Both labels of each row:
[20.0, -9.7, -4.0, -42.0, 8.7, 4.7, 7.7, 21.3, -3.2, 21.1, 21.5, -6.1, 15.1, -16.0, -9.8, -17.5, -15.8, 21.2, 5.4, -12.2, -1.3, -14.1, 8.1, -6.8, 3.6, 16.4, 0.1, 7.7] => Q & R
[-15.9, 36.0, 0.1, 21.9, -14.1, -15.0, -14.2, 2.5, -3.3, -6.3, 33.1, 8.1, 11.4, 9.0, 59.0, -6.4, -51.6, 20.2, 8.4, 20.8, -31.6, -23.7, 12.7, 35.7, -7.4, -20.9, 6.4, 58.0] => H & R
[-23.1, 20.4, 32.0, 5.8, -16.1, -36.9, 0.1, 51.9, -30.2, 50.4, 16.3, -4.7, -7.7, 19.0, 24.4, 14.5, -13.5, -11.0, -0.2, 14.3, 5.0, 14.3, 69.4, -5.1, 26.7, -13.0, -10.5, 15.7] => Q & A
[1.1, 26.8, 10.6, 19.1, -18.5, -14.2, -2.9, 6.1, -12.1, 4.1, 28.6, 16.9, 5.9, 13.7, 0.9, 22.5, -5.3, -12.1, -5.2, 21.1, -18.2, -22.8, 29.2, -8.3, 7.5, -23.1, 6.6, 21.2] => H & A
[-1.9, 13.3, 20.6, -16.9, -46.9, -10.7, 10.2, 13.8, -26.8, 72.2, 22.4, -4.3, 14.4, 10.4, 48.2, 2.0, -17.3, -0.4, -13.2, 19.5, 7.7, 4.9, 81.4, -5.8, 9.6, -8.2, -8.0, 15.7] => Q & M
[-20.5, 17.1, 38.9, 21.3, -17.3, -8.7, -28.4, 4.4, -32.7, 7.0, 5.6, -0.6, -8.0, 11.7, 26.8, -40.3, -28.1, -9.5, -2.8, -1.0, -23.7, 10.3, 47.3, -5.8, 26.5, -18.9, -7.9, 14.1] => H & A
[-5.9, 19.1, 34.1, 9.5, 8.8, -8.1, -11.0, 6.3, -2.1, 52.2, 19.3, -0.5, 1.4, -6.0, 21.8, 2.9, -24.4, -7.2, -4.1, 27.2, -16.6, 5.4, 36.5, -8.6, 7.0, -16.5, -9.8, 26.4] => H & A
[7.4, 8.5, 52.0, 18.7, -22.7, -3.0, -9.3, 7.4, -18.7, 0.5, 33.3, 7.8, 20.8, -6.0, 6.4, 0.4, -44.0, -0.4, -7.8, 14.4, -10.1, 6.0, 54.2, -16.7, -6.6, -27.3, -1.7, 6.8] => H & A
[0.3, 17.7, 15.5, 27.2, 11.4, -17.9, -11.9, -16.2, -17.4, 1.1, 27.9, 20.5, -1.8, 23.6, 30.0, -10.7, -22.7, -37.3, 11.5, 10.8, -3.4, -1.0, 15.0, -14.4, -9.4, -24.0, 11.9, 28.3] => H & M
[-4.3, 21.6, 41.9, 14.3, -25.4, 0.9, -25.3, -10.1, -34.8, -23.5, -2.7, 12.3, 5.5, -3.8, 33.8, -5.9, -24.5, -50.9, 1.6, 1.7, -15.1, -0.3, 29.5, -10.2, 0.6, -20.8, 14.7, 0.4] => H & A
[-17.2, 32.8, 31.1, 40.9, -40.8, -58.1, -13.8, 3.8, -66.3, 14.7, 32.1, 22.2, 12.0, 21.0, 51.2, 46.1, -33.5, -12.9, 0.5, 44.9, -18.3, -0.8, 54.3, -21.9, 37.0, -43.3, -0.5, 28.5] => H & A
[8.4, 9.1, 25.2, 17.4, -3.8, -5.3, -28.9, -2.2, -33.7, 15.1, 29.3, 18.9, 1.3, 39.6, 8.0, 7.1, -28.8, 13.2, 12.6, 1.7, -19.7, 7.1, 41.8, -12.9, 0.5, -12.8, -9.5, 2.9] => H & A
[4.3, 6.4, 19.7, 12.1, -11.7, -1.2, -14.6, 12.2, -14.8, -10.4, 35.7, 12.2, 10.4, 4.8, 15.0, -4.1, -34.4, 4.0, 7.2, 10.8, -11.6, -0.1, 64.9, -15.2, -1.7, -20.1, -8.6, 19.8] => H & A
[-4.9, 8.2, 81.3, -5.0, 15.8, 5.8, -7.5, -3.7, -19.5, -2.9, 3.8, 9.1, -7.1, -10.4, 27.0, -30.4, -30.0, 6.1, -5.6, -12.7, 5.9, -7.3, 10.1, 3.7, -16.5, -34.3, -9.9, 13.7] => H & M
